Here is a tiny trained network, its code and every weight. The questions are about switching its units off for an input and a target symbol, where a switched-off unit gives its printed mean instead of its output.

import numpy as np


def w(rows, s, z=0):
    codes = np.array(rows[::2]) - 128.0
    scale = np.full(codes.shape[1], s)
    scale[-1] = z or s
    return codes * scale


def f(y):
    return np.maximum(y, 0)


def softmax(a):
    e = np.exp(a - a.max(-1, keepdims=True))
    return e / e.sum(-1, keepdims=True)


def log_softmax(a):
    a = a - a.max(-1, keepdims=True)
    return a - np.log(np.exp(a).sum(-1, keepdims=True))


def net(x, mask):
    ids = ['ΓΔΘΞΠαβεζηλμστφψ'.index(c) for c in x.split()]
    T = len(ids)
    res = E[ids] + P[:T]
    r = res
    for j in range(3):
        rows = slice(2 * j, 2 * j + 2)
        q, k, v = (r @ M[0][rows].T for M in (Q, K, V))
        z = softmax(np.where(np.tri(T) > 0, q @ k.T / 2**0.5, -1e9)) @ v
        o = O[0][rows]
        res = res + np.where(mask[j], z, o[:, -1]) @ o[:, :-1]
    y = f(res @ A[0][:, :-1].T + A[0][:, -1])
    res = res + np.where(mask[3:19], y, B[0][:, -1]) @ B[0][:, :-1]
    return log_softmax(res[-1] @ U[:, :-1].T + U[:, -1])


Q, K, V, O, A, B = {}, {}, {}, {}, {}, {}
E = w([
[138,109,79],'Γ',
[120,95,59],'Δ',
[162,41,99],'Θ',
[11,135,82],'Ξ',
[154,93,80],'Π',
[184,143,135],'α',
[160,151,115],'β',
[124,198,147],'ε',
[93,101,128],'ζ',
[121,82,217],'η',
[118,186,150],'λ',
[81,101,85],'μ',
[53,187,69],'σ',
[140,107,87],'τ',
[3,131,185],'φ',
[129,168,102],'ψ',
],0.014)
P = w([
[106,163,181],'0',
[173,97,136],'1',
[134,112,208],'2',
[80,118,188],'3',
[57,99,227],'4',
[52,145,237],'5',
[78,114,220],'6',
[71,137,225],'7',
[106,189,254],'8',
],0.0013)
Q[0] = w([
[155,149,103],'h1',
[135,14,71],'h1',
[60,155,95],'h2',
[225,166,26],'h2',
[49,7,84],'h3',
[141,34,215],'h3',
],0.015)
K[0] = w([
[113,94,93],'h1',
[220,193,70],'h1',
[181,120,155],'h2',
[13,92,226],'h2',
[4,55,131],'h3',
[147,30,227],'h3',
],0.015)
V[0] = w([
[174,47,149],'h1',
[64,103,209],'h1',
[255,169,140],'h2',
[101,204,41],'h2',
[168,246,60],'h3',
[148,168,152],'h3',
],0.013)
O[0] = w([
[248,154,152,139],'h1',
[140,241,60,219],'h1',
[202,34,150,7],'h2',
[40,76,206,67],'h2',
[118,1,175,88],'h3',
[123,94,99,165],'h3',
],0.0089,0.0017)
A[0] = w([
[47,82,134,196],'n1',
[105,171,138,213],'n2',
[143,153,153,64],'n3',
[85,72,159,199],'n4',
[135,66,2,127],'n5',
[111,197,72,69],'n6',
[96,83,217,41],'n7',
[148,75,126,66],'n8',
[157,149,228,104],'n9',
[159,167,54,189],'n10',
[149,129,120,105],'n11',
[139,90,101,67],'n12',
[147,112,72,230],'n13',
[135,183,179,5],'n14',
[108,179,171,252],'n15',
[194,153,145,195],'n16',
],0.0082,0.0037)
B[0] = w([
[181,110,41,184],'n1',
[222,101,145,226],'n2',
[162,123,135,135],'n3',
[183,119,58,200],'n4',
[222,143,189,165],'n5',
[51,60,136,251],'n6',
[5,87,77,168],'n7',
[173,35,120,165],'n8',
[85,74,180,162],'n9',
[50,140,179,254],'n10',
[121,105,120,139],'n11',
[200,113,144,142],'n12',
[166,164,201,203],'n13',
[80,82,186,148],'n14',
[225,182,80,237],'n15',
[111,87,216,211],'n16',
],0.014,0.0058)
U = w([
[129,131,125,3],'Γ',
[146,181,81,80],'Δ',
[98,168,217,51],'Θ',
[205,219,54,121],'Ξ',
[189,125,149,233],'Π',
[49,14,200,16],'α',
[100,113,134,23],'β',
[3,132,134,151],'ε',
[138,142,142,229],'ζ',
[151,202,230,96],'η',
[87,105,105,159],'λ',
[158,163,116,116],'μ',
[107,128,88,121],'σ',
[149,135,119,31],'τ',
[50,237,112,222],'φ',
[85,94,91,64],'ψ',
],0.0063,0.0061)

Each question gives the input, a string of symbols that net reads in full, and the target symbol t.
The units are the heads (2 rows each of Q, K, V and O) and the neurons (one row each of A and B). Each row of codes is followed by its name. A weight is (code - 128) times the scale printed after its matrix; where a second scale follows, it is the last column's (O, A, B and U).
mask holds one flag per unit, heads first, then neurons. A switched-off unit (its flag False) gives its mean, the last column of its rows in O or B, instead of its output. The means were averaged over made-up inputs and are rounded, as every weight is.
A unit's drop is (log p(t) with every unit on - log p(t) with that unit switched off) / (log p(t) with every unit on - log p(t) with every unit switched off).
The circuit of an input: a set's keep is (log p(t) with only the set's units on - log p(t) with every unit switched off) / (log p(t) with every unit on - log p(t) with every unit switched off). Starting from the 12 units with the biggest drops (on a tie, the unit counted first), units are removed one at a time, each time the one whose removal leaves the highest keep (on an exact tie, the one counted first), for as long as the keep stays at least 0.8.
circuit, biggest first: the units of the circuit, biggest drop first
unit that matters most: the unit with the biggest drop
k most important neurons: the k neurons with the biggest drops, biggest first
which heads matter: for each layer, one digit per head in row order, 1 if its drop is at least 0.15 and else 0, layers parted by /
drop of u: that unit's drop, to one decimal
input ψ α α α, target α: unit that matters most	h2
input α ψ η η Π Θ Π τ, target η: which heads matter	010
input η α Π α Γ, target η: 2 most important neurons	n5, n13
input Ξ Π Π λ α, target Ξ: which heads matter	010
input ε Π η Π α φ, target φ: which heads matter	101
input Π Ξ Ξ τ, target Ξ: 2 most important neurons	n15, n1
input Γ Π ψ Ξ, target Ξ: 2 most important neurons	n1, n6
input τ α α, target α: 2 most important neurons	n15, n9
input α α Δ, target Π: which heads matter	110
input η η α α α ψ, target η: which heads matter	110
input Π α η α Δ, target η: 2 most important neurons	n5, n13
input α Ξ σ Ξ Π, target Ξ: 2 most important neurons	n1, n15
input Π λ α η η α α α Π, target η: 3 most important neurons	n5, n13, n10
input Ξ η Θ Π Ξ φ ψ α, target φ: circuit, biggest first	h2
input σ φ α, target φ: drop of h1	0.3
input η α α, target η: drop of n13	0.2
input α α η φ Π φ Π β, target φ: drop of n6	0.0
